Here is a tiny trained network, its code and every weight. The questions are about switching its units off for an input and a target symbol, where a switched-off unit gives its printed mean instead of its output.

import numpy as np


def w(rows, s, z=0):
    codes = np.array(rows[::2]) - 128.0
    scale = np.full(codes.shape[1], s)
    scale[-1] = z or s
    return codes * scale


def f(y):
    return np.maximum(y, 0)


def softmax(a):
    e = np.exp(a - a.max(-1, keepdims=True))
    return e / e.sum(-1, keepdims=True)


def log_softmax(a):
    a = a - a.max(-1, keepdims=True)
    return a - np.log(np.exp(a).sum(-1, keepdims=True))


def net(x, mask):
    ids = ['ΓΔεζηλμστω'.index(c) for c in x.split()]
    T = len(ids)
    res = E[ids] + P[:T]
    q, k, v = (res @ M[0].T for M in (Q, K, V))
    z = softmax(np.where(np.tri(T) > 0, q @ k.T / 2**0.5, -1e9)) @ v
    res = res + np.where(mask[0], z, O[0][:, -1]) @ O[0][:, :-1]
    y = f(res @ A[0][:, :-1].T + A[0][:, -1])
    res = res + np.where(mask[1:17], y, B[0][:, -1]) @ B[0][:, :-1]
    return log_softmax(res[-1] @ U[:, :-1].T + U[:, -1])


Q, K, V, O, A, B = {}, {}, {}, {}, {}, {}
E = w([
[220,94,168,147,127],'Γ',
[212,72,191,82,178],'Δ',
[97,116,104,253,86],'ε',
[168,121,9,101,178],'ζ',
[86,51,176,107,180],'η',
[49,59,162,164,141],'λ',
[220,119,141,206,89],'μ',
[145,51,196,65,190],'σ',
[148,95,152,197,110],'τ',
[86,84,142,200,116],'ω',
],0.017)
P = w([
[164,182,2,112,182],'0',
[191,22,200,167,100],'1',
[179,49,179,169,120],'2',
[180,52,172,165,116],'3',
[156,71,190,168,131],'4',
[165,74,175,157,121],'5',
[157,84,166,178,132],'6',
[122,89,173,171,121],'7',
[150,94,152,172,138],'8',
[132,110,179,176,134],'9',
[140,113,214,154,140],'10',
[163,109,187,141,137],'11',
[172,107,190,148,146],'12',
],0.0079)
Q[0] = w([
[164,1,114,216,178],'H1',
[184,71,146,159,133],'H1',
],0.012)
K[0] = w([
[148,139,7,81,179],'H1',
[103,128,55,115,124],'H1',
],0.014)
V[0] = w([
[50,36,132,27,216],'H1',
[252,151,184,63,183],'H1',
],0.012)
O[0] = w([
[161,152,161,165,251,1],'H1',
[198,246,186,92,79,101],'H1',
],0.014,0.0042)
A[0] = w([
[127,71,110,177,133,12],'N1',
[132,122,64,153,78,65],'N2',
[121,103,167,106,126,197],'N3',
[136,72,79,52,47,38],'N4',
[122,67,70,122,95,194],'N5',
[157,90,209,111,126,151],'N6',
[173,130,102,110,84,200],'N7',
[111,64,56,144,170,23],'N8',
[182,132,150,186,233,104],'N9',
[126,117,172,90,151,123],'N10',
[129,109,165,238,92,147],'N11',
[89,223,171,90,87,168],'N12',
[92,158,157,138,160,160],'N13',
[107,244,116,115,178,2],'N14',
[114,109,153,78,136,110],'N15',
[123,166,132,96,77,193],'N16',
],0.011,0.0085)
B[0] = w([
[144,136,147,80,137,188],'N1',
[134,132,162,118,126,181],'N2',
[134,148,75,170,100,172],'N3',
[82,189,157,123,111,216],'N4',
[143,132,147,168,141,250],'N5',
[113,131,85,166,127,182],'N6',
[60,98,116,141,139,190],'N7',
[169,116,186,83,118,199],'N8',
[43,150,127,79,115,213],'N9',
[150,128,111,163,118,142],'N10',
[129,121,105,110,152,240],'N11',
[188,109,104,59,161,179],'N12',
[168,155,107,92,103,150],'N13',
[164,119,170,253,70,145],'N14',
[126,122,143,149,131,137],'N15',
[128,94,73,127,157,183],'N16',
],0.011,0.019)
U = w([
[78,64,99,46,188,76],'Γ',
[116,99,180,77,87,135],'Δ',
[148,77,46,51,130,173],'ε',
[84,63,56,235,100,227],'ζ',
[80,145,85,41,51,2],'η',
[181,112,121,108,128,165],'λ',
[114,109,103,98,137,114],'μ',
[168,1,103,155,187,174],'σ',
[72,150,90,102,170,123],'τ',
[107,172,154,122,107,38],'ω',
],0.0069)

Each question gives the input, a string of symbols that net reads in full, and the target symbol t.
The units are the heads (2 rows each of Q, K, V and O) and the neurons (one row each of A and B). Each row of codes is followed by its name. A weight is (code - 128) times the scale printed after its matrix; where a second scale follows, it is the last column's (O, A, B and U).
mask holds one flag per unit, heads first, then neurons. A switched-off unit (its flag False) gives its mean, the last column of its rows in O or B, instead of its output. The means were averaged over made-up inputs and are rounded, as every weight is.
A unit's drop is (log p(t) with every unit on - log p(t) with that unit switched off) / (log p(t) with every unit on - log p(t) with every unit switched off).
The circuit of an input: a set's keep is (log p(t) with only the set's units on - log p(t) with every unit switched off) / (log p(t) with every unit on - log p(t) with every unit switched off). Starting from the 12 units with the biggest drops (on a tie, the unit counted first), units are removed one at a time, each time the one whose removal leaves the highest keep (on an exact tie, the one counted first), for as long as the keep stays at least 0.8.
units of the circuit, in order: the units of the circuit, biggest drop first
top k neurons: the k neurons with the biggest drops, biggest first
drop when u is switched off: that unit's drop, to one decimal
input Γ τ Γ λ λ λ τ, target ε: units of the circuit, in order -> [H1 N12 N16]
input λ τ ε ω η, target Γ: top neuron -> [N9]
input η ω τ τ, target τ: units of the circuit, in order -> [H1 N9]
input ω τ ε ω Γ λ ε, target σ: units of the circuit, in order -> [H1 N4 N8]
input λ Γ ε ε τ τ τ σ, target Γ: units of the circuit, in order -> [H1 N9]
input λ Γ ε τ τ μ, target Γ: units of the circuit, in order -> [H1 N9]
input Δ τ ε Γ τ τ μ μ, target λ: units of the circuit, in order -> [H1 N12]
input σ λ σ τ τ ε μ Γ τ, target ω: units of the circuit, in order -> [H1 N14]
input ε μ ε τ ε Δ τ τ Γ Δ μ τ λ, target Δ: top 3 neurons -> [N8 N4 N1]
input ε ω τ ε τ Δ τ τ τ τ τ ε η, target Δ: top 2 neurons -> [N8 N4]
input Γ ε σ, target ε: top 2 neurons -> [N12 N16]
input μ λ ω ε τ ε μ ε τ, target η: top 2 neurons -> [N4 N12]
input Δ τ τ τ ε ε τ Γ μ λ λ τ τ, target λ: top 2 neurons -> [N12 N14]
input ε ω λ τ μ σ τ τ μ σ Γ ε Δ, target Δ: top 2 neurons -> [N4 N8]
input ω μ ε λ τ μ τ σ λ, target σ: top 2 neurons -> [N9 N4]
input τ μ ε σ τ ε Γ τ τ μ, target ζ: top neuron -> [N8]
input ε ω ω, target Δ: top 3 neurons -> [N8 N4 N1]
input μ λ μ τ λ, target η: top 2 neurons -> [N4 N12]
input Δ τ λ τ ω, target λ: drop when H1 is switched off -> 1.2
input μ σ τ ε, target η: top neuron -> [N4]
input ω ε λ, target σ: drop when H1 is switched off -> 0.8
input μ ω η ω Δ ε ε ε ε ε τ Γ ω, target η: drop when N8 is switched off -> 0.0
